Each row is followed by its group and then its class within the group.
[ -3.6  -6.6 -59.5 -10.6  40.4  -7.5   9.1  -8.3   1.3   3.9 -13.4  -8.2
  -4.9   1.3   6.8 -46.4] | X:R
[  9.6 -17.1 -44.0 -24.3  40.5 -13.3  10.0 -10.2 -10.9  -4.5 -20.1   1.1
   2.3 -14.3   8.2 -72.4] | V:G
[ -4.0  -8.7 -77.2  12.1  46.6   1.8  11.4  -4.4   0.0 -14.3   4.8   2.3
  -6.3  15.1  -9.9 -52.2] | X:R
[  5.7 -10.7  40.7  -4.3  18.6  -1.6   8.7  -8.8 -19.2  -1.7 -14.1   0.8
   5.8 -29.6  -4.0 -47.3] | V:G
[-20.8  -8.4   7.8  -1.1  37.8  -3.8   3.8  -8.8  -9.3   7.5 -10.7   1.5
   5.8   3.7   5.9 -46.7] | V:G
[-11.0 -32.7  -3.4   9.8  27.4 -12.3   5.6 -11.1 -23.4   7.7 -16.0   1.7
   5.1  -2.1  12.5 -40.2] | V:F
[ -9.2 -28.3 -14.5   0.7  16.9 -15.2   3.3  -7.8 -20.8   8.2 -18.5   1.1
  10.0  -5.3  15.4 -36.5] | V:F
[  3.8 -20.6 -55.3   3.3  14.5 -20.2  11.9  -5.0 -10.1   3.6  -6.9  -1.4
   3.6   8.5  13.6 -42.0] | X:R
[ 14.1 -19.8 -52.4   1.3  28.5  -7.9  13.9  -4.8 -16.4 -18.2  -1.7   0.4
  -3.6  -9.3  -2.6 -65.9] | X:N
[-13.2 -19.4  -3.2  -1.1  41.6  -4.6   8.1  -9.2 -11.6   8.5 -17.9  -3.0
   0.7  -4.8   5.8 -43.3] | V:G
[  5.9 -29.6 -77.8  -6.9  26.7 -18.9  -2.2  -2.2 -16.5 -12.9   3.4   2.2
   1.8   4.7   7.3 -50.7] | X:N
[-19.8 -18.4   7.8   8.6  38.5  -3.6   7.9  -8.0  -9.6   6.6 -12.0  -0.8
   4.6  -1.0   7.9 -41.3] | V:G
[ -7.1 -25.0 -76.9   7.7  38.3 -16.7  11.8  -1.4 -17.4   2.9 -36.5  -8.1
  -5.3  -0.1   6.9  -7.6] | V:F
[  2.0 -23.3 -13.2  -0.3  35.2  -8.7   8.4  -9.6 -16.9  -9.8 -10.3   0.6
   2.2 -13.5   5.2 -68.3] | V:G
[ 11.9 -18.0 -67.0   1.5  18.6  -7.9  10.4  -4.0 -11.3 -12.9   2.5  -3.3
  -5.6   3.2  -1.0 -53.0] | X:R
[ -4.2 -40.3 -48.8  13.2  31.8 -22.5  10.1  -3.2 -27.1   8.4 -21.3   1.5
   7.1  -7.8   7.3 -35.0] | V:F
[ 17.6 -30.8 -56.0 -14.8  13.2 -24.5  11.5  -8.7 -14.8  -4.7 -22.4  -0.1
   3.0 -24.0  16.8 -57.0] | V:F
[  2.5 -22.1 -38.8   9.3  34.0  -8.0   9.9  -3.0 -17.8 -16.2  -3.7   1.0
   0.4  -6.2  -2.4 -59.8] | X:N
[  7.8 -17.4 -14.3  -0.9  13.5  -9.8  12.1  -5.5 -16.3  -6.8  -3.2   1.3
   6.5 -13.6  11.2 -51.3] | X:N
[  0.7  -5.7 -30.1  -6.6  12.1   1.7  10.2  -4.6  10.4   6.5   4.5  -2.6
  -1.7  17.9   6.2 -17.3] | X:R
[ -5.8 -28.3   7.5   3.4  39.9 -12.9  11.9 -14.2 -34.0   5.4 -17.5   0.5
  10.1 -13.3   7.1 -70.0] | V:G
[  0.3 -11.3 -78.2   7.2  38.4 -11.8   6.6  -0.6 -13.8 -10.2  -8.4   0.8
  -2.7   6.9   2.7 -41.3] | X:N

Each row is followed by its group and then its class within the group.
[-29.9   7.8   0.4 -18.7   9.6   7.3   5.5  -0.5  -3.8   3.1   6.3   3.5
   7.5 -15.1  -2.3  40.2] | sis:sutaz
[  0.5   1.8 -27.3  56.0  -0.7  -8.6   2.6 -35.6 -24.2   6.5 -15.8  19.9
  23.8   1.2 -10.2  27.6] | gil:Ladaz
[ 11.3  13.4 -34.5 -23.6 -10.7   6.7 -12.7  27.5   7.2  37.4   0.8  -8.3
  18.1  -5.6 -14.4   2.8] | sis:rez
[ 29.2  28.1 -22.6  51.8 -11.4 -20.0  -6.3   4.9 -12.4 -11.5  10.8   5.1
  40.0 -13.3   7.1  15.3] | zulo:suv
[ 28.5 -19.8   0.4  53.9  -0.5 -19.3   8.0 -23.0 -15.7  -2.3 -19.5  -2.4
  29.7  -3.2  31.3  43.3] | zulo:suv
[ 11.0  42.1 -47.9   2.3  -3.5   4.3  -6.0  23.5  10.1 -14.6  15.3  11.9
  29.7 -10.2 -31.8 -18.9] | sis:sutaz
[-27.3  13.7  -7.1 -30.6   4.3  10.3   0.9   2.5  -3.1  -2.5   6.8   7.1
  -7.1  -7.9 -10.7  28.3] | sis:rez
